Below are the code and all the weights of a small trained network. Each question names an input and a class and asks about switching units off, where a switched-off unit gives its printed mean instead of its output.

import numpy as np


def w(rows, s, z=0):
    codes = np.array(rows[::2]) - 128.0
    scale = np.full(codes.shape[1], s)
    scale[-1] = z or s
    return codes * scale


def norm(h):
    return h / np.sqrt((h * h).mean(-1, keepdims=True) + 1e-5)


def f(y):
    return np.maximum(y, 0)


def log_softmax(a):
    a = a - a.max(-1, keepdims=True)
    return a - np.log(np.exp(a).sum(-1, keepdims=True))


def net(x, mask):
    res = np.array(x, float).reshape(1, 2) / 4 @ E
    u = 0
    for l in range(2):
        y = f(norm(res) @ A[l][:, :-1].T + A[l][:, -1])
        res = res + np.where(mask[u : u + 11], y, B[l][:, -1]) @ B[l][:, :-1]
        u += 11
    return log_softmax(norm(res)[-1] @ U[:, :-1].T + U[:, -1])


A, B = {}, {}
E = w([
[217,195,2,231],'x0',
[72,200,42,50],'x1',
],0.0085)
A[0] = w([
[148,107,182,155,119],'0.n1',
[181,139,56,148,140],'0.n2',
[149,62,254,42,49],'0.n3',
[92,146,65,135,117],'0.n4',
[100,97,62,94,4],'0.n5',
[70,107,111,35,127],'0.n6',
[138,123,88,117,91],'0.n7',
[186,123,39,113,184],'0.n8',
[59,22,159,198,101],'0.n9',
[172,169,140,116,67],'0.n10',
[103,137,109,16,101],'0.n11',
],0.008,0.0036)
B[0] = w([
[111,149,133,53,180],'0.n1',
[69,138,167,146,223],'0.n2',
[83,127,118,194,253],'0.n3',
[201,104,132,104,180],'0.n4',
[147,172,135,40,139],'0.n5',
[43,113,115,247,213],'0.n6',
[139,126,128,148,146],'0.n7',
[74,134,150,165,230],'0.n8',
[162,163,175,110,200],'0.n9',
[133,147,127,142,132],'0.n10',
[211,157,186,34,202],'0.n11',
],0.014,0.0056)
A[1] = w([
[249,53,168,146,137],'1.n1',
[123,74,44,164,109],'1.n2',
[134,106,112,107,68],'1.n3',
[132,115,85,157,13],'1.n4',
[139,178,62,45,3],'1.n5',
[189,144,142,60,201],'1.n6',
[110,143,93,65,171],'1.n7',
[193,99,121,153,214],'1.n8',
[209,180,101,206,177],'1.n9',
[120,133,116,131,75],'1.n10',
[139,216,168,216,164],'1.n11',
],0.017,0.0027)
B[1] = w([
[167,178,144,17,149],'1.n1',
[99,113,145,214,141],'1.n2',
[102,198,79,80,128],'1.n3',
[88,107,142,177,137],'1.n4',
[154,123,210,1,144],'1.n5',
[93,161,54,195,139],'1.n6',
[250,118,180,133,144],'1.n7',
[130,147,132,95,140],'1.n8',
[37,88,254,117,182],'1.n9',
[146,107,136,142,131],'1.n10',
[180,143,61,111,248],'1.n11',
],0.016,0.017)
U = w([
[28,132,177,174,214],'0',
[173,177,180,27,159],'1',
[163,185,23,132,135],'2',
[156,8,92,107,2],'3',
[93,33,52,93,17],'4',
],0.016,0.0061)

Each question gives the input, the list of numbers given to net, and the class t.
The units are the neurons (one row each of A and B). Each row of codes is followed by its name. A weight is (code - 128) times the scale printed after its matrix; where a second scale follows, it is the last column's (A, B and U).
mask holds one flag per neuron, layer by layer. A switched-off neuron (its flag False) gives its mean, the last column of its row in B, instead of its output. The means were averaged over made-up inputs and are rounded, as every weight is.
A unit's drop is (log p(t) with every unit on - log p(t) with that unit switched off) / (log p(t) with every unit on - log p(t) with every unit switched off).
The circuit of an input: a set's keep is (log p(t) with only the set's units on - log p(t) with every unit switched off) / (log p(t) with every unit on - log p(t) with every unit switched off). Starting from the 12 units with the biggest drops (on a tie, the unit counted first), units are removed one at a time, each time the one whose removal leaves the highest keep (on an exact tie, the one counted first), for as long as the keep stays at least 0.8.
circuit, biggest first: the units of the circuit, biggest drop first
unit that matters most: the unit with the biggest drop
k most important neurons: the k neurons with the biggest drops, biggest first
top k neurons in layer l: the k neurons of layer l with the biggest drops, biggest first
drop when u is switched off: that unit's drop, to one decimal
input [6,-8], class 1: circuit, biggest first : [1.n1]
input [7,-4], class 0: 2 most important neurons : [1.n9; 0.n11]
input [-5,4], class 0: 2 most important neurons : [0.n6; 1.n11]
input [6,7], class 1: 2 most important neurons : [0.n6; 0.n3]
input [-1,0], class 2: 3 most important neurons : [1.n9; 1.n11; 0.n11]
input [0,0], class 2: 2 most important neurons : [0.n1; 0.n4]
input [-3,3], class 2: circuit, biggest first : [1.n9; 1.n5]
input [6,-7], class 1: top 2 neurons in layer 1 : [1.n1; 1.n11]
input [4,4], class 0: 2 most important neurons : [0.n11; 0.n1]
input [3,-1], class 2: 2 most important neurons : [0.n2; 0.n8]
input [-2,3], class 2: top 3 neurons in layer 0 : [0.n6; 0.n1; 0.n11]
input [6,6], class 0: top 2 neurons in layer 0 : [0.n11; 0.n1]
input [3,2], class 2: 3 most important neurons : [0.n8; 0.n2; 1.n11]
input [7,8], class 1: 4 most important neurons : [0.n6; 0.n3; 1.n5; 1.n7]
input [-7,6], class 0: circuit, biggest first : [0.n6]
input [0,-1], class 2: top 2 neurons in layer 0 : [0.n1; 0.n9]
input [5,-8], class 1: 2 most important neurons : [1.n1; 0.n6]
input [-1,3], class 2: top 2 neurons in layer 0 : [0.n6; 0.n1]
input [5,5], class 0: top 4 neurons in layer 0 : [0.n11; 0.n1; 0.n8; 0.n9]
input [-1,2], class 2: unit that matters most : 0.n6
input [6,3], class 0: drop when 1.n9 is switched off : 0.5
input [7,3], class 0: drop when 1.n9 is switched off : 0.4
input [-7,1], class 0: drop when 0.n6 is switched off : 0.1
